Here is a tiny trained network, its code and every weight. The questions are about switching its units off for an input and a class, where a switched-off unit gives its printed mean instead of its output.

import numpy as np


def w(rows, s, z=0):
    codes = np.array(rows[::2]) - 128.0
    scale = np.full(codes.shape[1], s)
    scale[-1] = z or s
    return codes * scale


def norm(h):
    return h / np.sqrt((h * h).mean(-1, keepdims=True) + 1e-5)


def f(y):
    return np.maximum(y, 0)


def log_softmax(a):
    a = a - a.max(-1, keepdims=True)
    return a - np.log(np.exp(a).sum(-1, keepdims=True))


def net(x, mask):
    res = np.array(x, float).reshape(1, 8) / 4 @ E
    u = 0
    for l in range(4):
        y = f(norm(res) @ A[l][:, :-1].T + A[l][:, -1])
        res = res + np.where(mask[u : u + 7], y, B[l][:, -1]) @ B[l][:, :-1]
        u += 7
    return log_softmax(norm(res)[-1] @ U[:, :-1].T + U[:, -1])


A, B = {}, {}
E = w([
[129,128,127,131,128,129,129,127,126,132,129],'x0',
[175,41,186,130,12,154,142,132,159,140,98],'x1',
[126,128,128,128,127,129,129,127,133,129,129],'x2',
[71,183,180,153,84,89,248,118,106,173,165],'x3',
[122,123,136,131,134,124,124,126,134,126,125],'x4',
[198,100,129,101,154,24,129,108,199,197,194],'x5',
[122,120,132,129,132,126,130,127,133,119,128],'x6',
[129,126,127,127,129,129,134,126,130,124,127],'x7',
],0.014)
A[0] = w([
[44,211,125,200,136,95,235,37,62,160,151,59],'L0N0',
[151,111,116,106,204,152,77,142,167,105,90,120],'L0N1',
[109,130,101,90,129,185,112,194,143,147,98,98],'L0N2',
[156,160,71,90,208,47,135,68,132,136,151,59],'L0N3',
[116,164,164,112,125,2,240,171,194,224,196,1],'L0N4',
[145,65,221,151,17,224,128,140,123,118,135,90],'L0N5',
[168,196,124,91,135,115,113,125,174,95,108,87],'L0N6',
],0.0051,0.0077)
B[0] = w([
[121,223,180,80,141,181,114,200,171,94,142,248],'L0N0',
[76,81,102,154,144,138,174,144,97,110,108,220],'L0N1',
[134,130,147,108,133,111,140,108,118,88,111,153],'L0N2',
[112,112,109,145,179,119,109,167,124,235,137,209],'L0N3',
[152,113,131,135,129,131,70,28,1,21,89,254],'L0N4',
[113,98,35,91,114,98,164,108,120,184,46,240],'L0N5',
[77,93,135,119,151,132,138,125,141,116,150,140],'L0N6',
],0.0084,0.0046)
A[1] = w([
[123,146,103,99,213,116,102,100,64,99,149,115],'L1N0',
[165,102,129,133,82,113,142,82,108,71,109,31],'L1N1',
[135,140,209,132,47,109,185,81,109,126,132,3],'L1N2',
[237,92,107,130,178,73,86,75,203,173,195,92],'L1N3',
[97,156,161,173,172,148,100,130,67,89,174,66],'L1N4',
[205,60,178,116,61,141,126,84,122,90,104,136],'L1N5',
[165,165,185,129,105,2,193,103,155,185,218,72],'L1N6',
],0.0093,0.0039)
B[1] = w([
[123,94,46,237,58,45,154,108,172,151,102,231],'L1N0',
[83,96,118,88,129,188,102,161,77,158,150,165],'L1N1',
[33,44,112,126,54,96,154,159,116,213,123,204],'L1N2',
[73,147,102,109,67,66,203,254,164,148,208,254],'L1N3',
[219,200,141,85,126,111,112,103,196,84,154,187],'L1N4',
[111,172,239,98,210,207,67,161,131,124,138,221],'L1N5',
[192,62,130,130,173,222,27,8,24,65,10,237],'L1N6',
],0.0081,0.0092)
A[2] = w([
[49,186,164,163,75,130,254,152,133,163,153,3],'L2N0',
[119,142,139,100,196,161,115,111,119,133,86,23],'L2N1',
[146,128,214,119,150,56,148,15,120,186,162,143],'L2N2',
[198,132,104,183,153,177,55,105,194,98,65,47],'L2N3',
[32,176,148,122,83,141,208,109,136,173,177,59],'L2N4',
[153,177,59,159,111,108,169,51,85,16,76,27],'L2N5',
[131,222,192,90,151,153,157,173,152,115,216,86],'L2N6',
],0.0083,0.0019)
B[2] = w([
[99,145,163,105,87,15,138,220,153,113,114,233],'L2N0',
[74,102,106,108,123,162,136,96,119,147,135,166],'L2N1',
[127,116,64,174,107,253,58,69,129,113,89,204],'L2N2',
[123,155,147,172,72,115,203,41,37,168,144,204],'L2N3',
[165,170,131,135,132,90,192,195,122,93,75,216],'L2N4',
[203,155,148,156,204,89,140,63,153,146,183,255],'L2N5',
[158,134,202,46,218,255,75,171,129,52,178,194],'L2N6',
],0.008,0.0059)
A[3] = w([
[158,80,110,108,137,99,79,223,227,170,170,72],'L3N0',
[226,35,212,86,139,139,66,149,171,161,155,68],'L3N1',
[105,168,212,107,163,136,133,181,151,134,195,91],'L3N2',
[163,134,90,179,200,134,128,1,147,66,156,24],'L3N3',
[40,132,159,164,55,118,208,182,142,171,141,33],'L3N4',
[210,122,216,79,104,143,124,188,243,158,197,2],'L3N5',
[124,120,92,64,188,166,114,57,106,140,81,158],'L3N6',
],0.0085,0.0047)
B[3] = w([
[80,157,135,65,255,71,206,182,211,107,175,241],'L3N0',
[95,218,169,97,155,202,105,155,80,55,121,202],'L3N1',
[132,146,205,61,163,209,115,124,74,19,121,194],'L3N2',
[220,162,153,194,41,61,127,86,135,175,147,254],'L3N3',
[234,111,16,202,134,17,168,101,238,164,95,202],'L3N4',
[186,240,184,215,190,165,164,36,106,34,122,186],'L3N5',
[126,93,136,155,82,180,82,81,178,193,201,242],'L3N6',
],0.0074,0.0062)
U = w([
[199,158,84,236,120,95,90,4,109,143,164,172],'0',
[136,223,200,84,200,151,137,174,136,42,154,205],'1',
[99,24,165,102,85,231,71,85,73,151,107,172],'2',
[99,88,123,124,40,70,210,195,139,161,45,8],'3',
[90,68,36,130,197,43,142,185,196,159,195,101],'4',
],0.013,0.0019)

Each question gives the input, the list of numbers given to net, and the class t.
The units are the neurons (one row each of A and B). Each row of codes is followed by its name. A weight is (code - 128) times the scale printed after its matrix; where a second scale follows, it is the last column's (A, B and U).
mask holds one flag per neuron, layer by layer. A switched-off neuron (its flag False) gives its mean, the last column of its row in B, instead of its output. The means were averaged over made-up inputs and are rounded, as every weight is.
A unit's drop is (log p(t) with every unit on - log p(t) with that unit switched off) / (log p(t) with every unit on - log p(t) with every unit switched off).
The circuit of an input: a set's keep is (log p(t) with only the set's units on - log p(t) with every unit switched off) / (log p(t) with every unit on - log p(t) with every unit switched off). Starting from the 12 units with the biggest drops (on a tie, the unit counted first), units are removed one at a time, each time the one whose removal leaves the highest keep (on an exact tie, the one counted first), for as long as the keep stays at least 0.8.
units of the circuit, in order: the units of the circuit, biggest drop first
unit that matters most: the unit with the biggest drop
k most important neurons: the k neurons with the biggest drops, biggest first
top k neurons in layer l: the k neurons of layer l with the biggest drops, biggest first
drop of u: that unit's drop, to one decimal
input [-2,8,6,6,0,4,-7,-4], class 2: units of the circuit, in order	(L1N6)
input [2,7,8,1,-6,1,-2,4], class 2: 4 most important neurons	(L1N3 L1N5 L1N0 L0N1)
input [-3,-4,4,8,6,1,-4,5], class 0: 2 most important neurons	(L1N6 L1N3)
input [7,1,6,8,8,4,-7,5], class 2: units of the circuit, in order	(L1N6 L1N2)
input [-7,-4,6,1,-1,5,-6,7], class 0: 2 most important neurons	(L1N6 L0N4)
input [2,-6,1,-1,-4,1,-4,2], class 4: top 2 neurons in layer 0	(L0N4 L0N3)
input [1,1,0,1,-1,-5,5,-4], class 3: 2 most important neurons	(L1N6 L0N4)
input [-5,-6,-7,-4,8,1,-8,2], class 4: 3 most important neurons	(L1N6 L0N4 L0N3)
input [-3,-7,-3,1,-6,5,0,-7], class 0: top 2 neurons in layer 1	(L1N6 L1N2)
input [-5,0,4,-7,-4,1,-3,2], class 4: top 2 neurons in layer 0	(L0N4 L0N1)
input [-6,1,1,8,-2,7,-7,2], class 2: 2 most important neurons	(L1N6 L1N2)
input [2,1,1,3,-1,8,-8,-4], class 2: top 2 neurons in layer 1	(L1N6 L1N3)
input [2,2,7,1,4,1,-3,2], class 2: drop of L1N3	1.1
input [-1,1,5,-7,0,5,-6,3], class 1: drop of L0N5	0.1
input [5,3,-7,3,-4,3,-8,-2], class 2: drop of L0N3	0.0
input [4,8,-6,-3,-5,8,6,7], class 1: unit that matters most	L1N3
input [4,0,-4,-1,1,4,-4,4], class 4: drop of L1N3	6.6
input [2,-7,-3,-5,-7,1,2,0], class 4: 3 most important neurons	(L1N6 L0N4 L0N3)
